Below is a small trained network, with its code and all its weights. Each question gives an input and a target symbol and asks what happens when units are switched off, that is, made to give their printed mean instead of their output.

import numpy as np


def w(rows, s, z=0):
    codes = np.array(rows[::2]) - 128.0
    scale = np.full(codes.shape[1], s)
    scale[-1] = z or s
    return codes * scale


def f(y):
    return np.maximum(y, 0)


def softmax(a):
    e = np.exp(a - a.max(-1, keepdims=True))
    return e / e.sum(-1, keepdims=True)


def log_softmax(a):
    a = a - a.max(-1, keepdims=True)
    return a - np.log(np.exp(a).sum(-1, keepdims=True))


def net(x, mask):
    ids = ['ΓΔΞΠΦΨεημτ'.index(c) for c in x.split()]
    T = len(ids)
    res = E[ids] + P[:T]
    u = 0
    for l in range(3):
        q, k, v = (res @ M[l].T for M in (Q, K, V))
        z = softmax(np.where(np.tri(T) > 0, q @ k.T / 4**0.5, -1e9)) @ v
        res = res + np.where(mask[u], z, O[l][:, -1]) @ O[l][:, :-1]
        u += 1
        y = f(res @ A[l][:, :-1].T + A[l][:, -1])
        res = res + np.where(mask[u : u + 4], y, B[l][:, -1]) @ B[l][:, :-1]
        u += 4
    return log_softmax(res[-1] @ U[:, :-1].T + U[:, -1])


Q, K, V, O, A, B = {}, {}, {}, {}, {}, {}
E = w([
[153,91,74,132,13,152,145],'Γ',
[209,121,115,250,171,107,125],'Δ',
[186,199,161,144,103,135,130],'Ξ',
[145,102,116,148,179,208,121],'Π',
[103,72,130,138,200,190,116],'Φ',
[40,107,153,152,147,111,144],'Ψ',
[254,226,158,144,78,159,128],'ε',
[80,90,185,98,126,203,118],'η',
[168,78,186,112,125,52,95],'μ',
[139,102,186,192,63,152,64],'τ',
],0.018)
P = w([
[136,73,162,197,73,104,228],'0',
[115,68,158,158,89,131,177],'1',
[128,87,158,153,108,137,139],'2',
[90,105,144,121,86,117,137],'3',
[87,125,141,128,85,110,115],'4',
[128,143,134,140,108,119,78],'5',
[76,144,129,105,83,89,86],'6',
[156,148,96,172,107,111,35],'7',
[118,208,140,133,145,138,2],'8',
],0.0064)
Q[0] = w([
[138,143,7,110,163,140,167],'L0H1',
[111,102,67,141,146,231,63],'L0H1',
[74,170,135,113,58,218,174],'L0H1',
[167,133,192,140,76,211,117],'L0H1',
],0.011)
K[0] = w([
[178,136,2,119,194,171,188],'L0H1',
[100,124,82,174,121,241,73],'L0H1',
[62,116,83,78,23,160,113],'L0H1',
[192,97,160,103,33,139,66],'L0H1',
],0.0088)
V[0] = w([
[83,1,78,194,121,135,87],'L0H1',
[94,103,127,128,171,82,238],'L0H1',
[241,90,133,157,87,124,141],'L0H1',
[167,92,99,161,160,85,100],'L0H1',
],0.0085)
O[0] = w([
[69,151,193,125,140,177,112,239],'L0H1',
[94,214,137,2,182,228,86,60],'L0H1',
[40,242,125,26,140,107,164,254],'L0H1',
[75,76,164,80,67,122,129,145],'L0H1',
],0.0082,0.0059)
A[0] = w([
[177,15,67,200,35,124,102,206],'L0N1',
[152,251,91,95,42,71,104,225],'L0N2',
[105,47,144,162,182,64,253,170],'L0N3',
[127,210,145,173,189,115,225,253],'L0N4',
],0.0058,0.0023)
B[0] = w([
[145,77,110,89,113,109,206,176],'L0N1',
[33,28,121,153,207,158,94,255],'L0N2',
[104,252,254,143,175,189,208,158],'L0N3',
[132,60,136,186,188,147,186,200],'L0N4',
],0.008,0.0064)
Q[1] = w([
[127,180,130,82,144,66,102],'L1H1',
[170,172,125,87,127,138,103],'L1H1',
[188,195,134,169,119,33,67],'L1H1',
[117,9,135,119,104,183,121],'L1H1',
],0.011)
K[1] = w([
[120,199,191,85,185,131,153],'L1H1',
[153,164,166,170,255,189,78],'L1H1',
[180,139,175,180,217,131,169],'L1H1',
[150,102,167,138,145,67,102],'L1H1',
],0.0095)
V[1] = w([
[128,177,71,72,61,63,83],'L1H1',
[176,150,100,65,120,189,182],'L1H1',
[71,233,194,145,202,141,114],'L1H1',
[254,1,89,178,229,147,110],'L1H1',
],0.0048)
O[1] = w([
[138,60,152,150,140,192,59,4],'L1H1',
[156,166,99,10,100,243,110,47],'L1H1',
[154,14,121,115,198,133,151,140],'L1H1',
[114,127,63,48,152,132,126,2],'L1H1',
],0.011,0.0044)
A[1] = w([
[122,254,130,132,85,88,156,110],'L1N1',
[141,101,64,85,98,195,198,72],'L1N2',
[66,174,238,151,149,155,87,184],'L1N3',
[102,109,203,170,135,57,168,2],'L1N4',
],0.0076,0.0029)
B[1] = w([
[152,163,133,153,146,152,158,148],'L1N1',
[216,155,122,67,1,240,131,138],'L1N2',
[109,61,63,138,83,109,194,247],'L1N3',
[205,171,82,92,106,132,106,240],'L1N4',
],0.0095,0.014)
Q[2] = w([
[5,41,59,150,102,31,143],'L2H1',
[155,173,248,93,149,139,5],'L2H1',
[167,88,177,122,142,87,167],'L2H1',
[184,12,170,180,172,1,217],'L2H1',
],0.0079)
K[2] = w([
[76,120,100,81,98,101,23],'L2H1',
[152,79,133,96,174,184,254],'L2H1',
[174,50,167,173,178,67,94],'L2H1',
[88,176,171,110,47,32,10],'L2H1',
],0.0087)
V[2] = w([
[176,153,140,240,190,254,117],'L2H1',
[204,133,94,171,88,164,111],'L2H1',
[182,86,150,68,136,153,33],'L2H1',
[229,160,158,143,103,131,125],'L2H1',
],0.008)
O[2] = w([
[73,215,80,141,52,84,108,7],'L2H1',
[128,143,147,85,43,40,66,150],'L2H1',
[132,87,138,173,254,155,135,8],'L2H1',
[192,43,167,47,120,111,143,138],'L2H1',
],0.0083,0.013)
A[2] = w([
[185,32,151,153,30,61,71,76],'L2N1',
[157,221,146,200,112,117,81,162],'L2N2',
[134,54,204,3,117,142,159,254],'L2N3',
[74,166,120,232,98,94,143,206],'L2N4',
],0.0072,0.0036)
B[2] = w([
[55,184,97,31,177,68,177,250],'L2N1',
[102,51,181,116,132,190,135,136],'L2N2',
[184,210,119,207,175,109,101,231],'L2N3',
[142,3,170,17,117,176,169,174],'L2N4',
],0.0077,0.018)
U = w([
[188,188,160,101,132,175,205,178],'Γ',
[92,112,103,82,194,132,128,181],'Δ',
[101,116,61,121,170,117,102,169],'Ξ',
[192,127,2,126,119,137,111,3],'Π',
[88,170,133,198,124,61,143,39],'Φ',
[52,212,141,93,216,175,136,92],'Ψ',
[189,195,133,66,141,191,112,65],'ε',
[138,150,181,185,155,100,147,154],'η',
[153,207,165,178,96,138,113,201],'μ',
[154,103,191,129,76,126,111,164],'τ',
],0.0073,0.004)

Each question gives the input, a string of symbols that net reads in full, and the target symbol t.
The units are the heads (4 rows each of Q, K, V and O) and the neurons (one row each of A and B). Each row of codes is followed by its name. A weight is (code - 128) times the scale printed after its matrix; where a second scale follows, it is the last column's (O, A, B and U).
mask holds one flag per unit, layer by layer, with each layer's heads first. A switched-off unit (its flag False) gives its mean, the last column of its rows in O or B, instead of its output. The means were averaged over made-up inputs and are rounded, as every weight is.
A unit's drop is (log p(t) with every unit on - log p(t) with that unit switched off) / (log p(t) with every unit on - log p(t) with every unit switched off).
The circuit of an input: a set's keep is (log p(t) with only the set's units on - log p(t) with every unit switched off) / (log p(t) with every unit on - log p(t) with every unit switched off). Starting from the 12 units with the biggest drops (on a tie, the unit counted first), units are removed one at a time, each time the one whose removal leaves the highest keep (on an exact tie, the one counted first), for as long as the keep stays at least 0.8.
circuit, biggest first: the units of the circuit, biggest drop first
unit that matters most: the unit with the biggest drop
top k neurons: the k neurons with the biggest drops, biggest first
top k neurons in layer l: the k neurons of layer l with the biggest drops, biggest first
input Φ Δ Π Ψ Ξ τ Φ Φ ε, target Φ: circuit, biggest first	L2H1, L0H1, L2N1
input μ Φ Ξ Γ τ, target Φ: circuit, biggest first	L2H1, L0H1
input ε Γ Δ Ξ, target τ: top 4 neurons	L2N1, L2N4, L2N3, L1N4
input τ Ψ Φ, target Φ: unit that matters most	L2H1
input Φ ε Γ ε ε μ Ξ η ε, target η: top 4 neurons	L0N2, L2N1, L0N4, L1N4
input η Γ ε Φ Γ μ Ψ, target Γ: circuit, biggest first	L0N2, L0N3
input Π Ψ Δ μ ε ε, target η: top 2 neurons	L0N2, L2N1
input Ψ Γ τ Π ε Ξ, target Φ: top 2 neurons	L1N4, L0N2
input Ψ η η Ξ ε, target Π: circuit, biggest first	L0H1, L1H1
input Π μ ε Ξ η τ η ε, target Φ: top 4 neurons	L0N2, L1N4, L2N1, L2N4
input Φ μ Ψ ε Γ, target τ: top 3 neurons	L1N4, L2N4, L2N3
input Ξ Π Φ ε Ψ, target Γ: top 4 neurons	L0N2, L2N1, L0N3, L0N4
input Φ Ψ Ξ Ψ Π Ψ Γ η, target τ: top 4 neurons	L1N4, L2N4, L2N3, L0N2
input μ Ξ Φ Π, target η: unit that matters most	L0H1
input Ξ Π Φ ε Φ τ μ, target η: top 3 neurons in layer 1	L1N1, L1N3, L1N2
input ε η τ Δ Ξ, target Φ: top 2 neurons	L0N2, L1N4
input ε Γ η ε, target τ: top 4 neurons	L0N2, L2N1, L2N4, L2N3
input Γ Φ Γ Δ Ψ Ξ Δ, target τ: top 3 neurons	L2N4, L2N1, L2N3
input η Γ Γ Π ε, target τ: top 3 neurons	L0N2, L2N1, L2N4
input Ψ μ Γ Γ Γ ε ε Π, target τ: unit that matters most	L1H1
input τ μ ε Φ ε Γ, target τ: top 3 neurons in layer 2	L2N4, L2N3, L2N2
input μ Φ Ψ Ψ ε Γ Φ ε Ψ, target τ: top 2 neurons	L2N4, L1N4
input ε μ Ψ η, target η: top 3 neurons in layer 2	L2N3, L2N4, L2N1
input Δ Φ η Φ Ξ τ, target Φ: top 3 neurons in layer 2	L2N1, L2N3, L2N4
input Π Ξ η Φ Γ Δ Ξ, target τ: top 2 neurons in layer 1	L1N4, L1N1
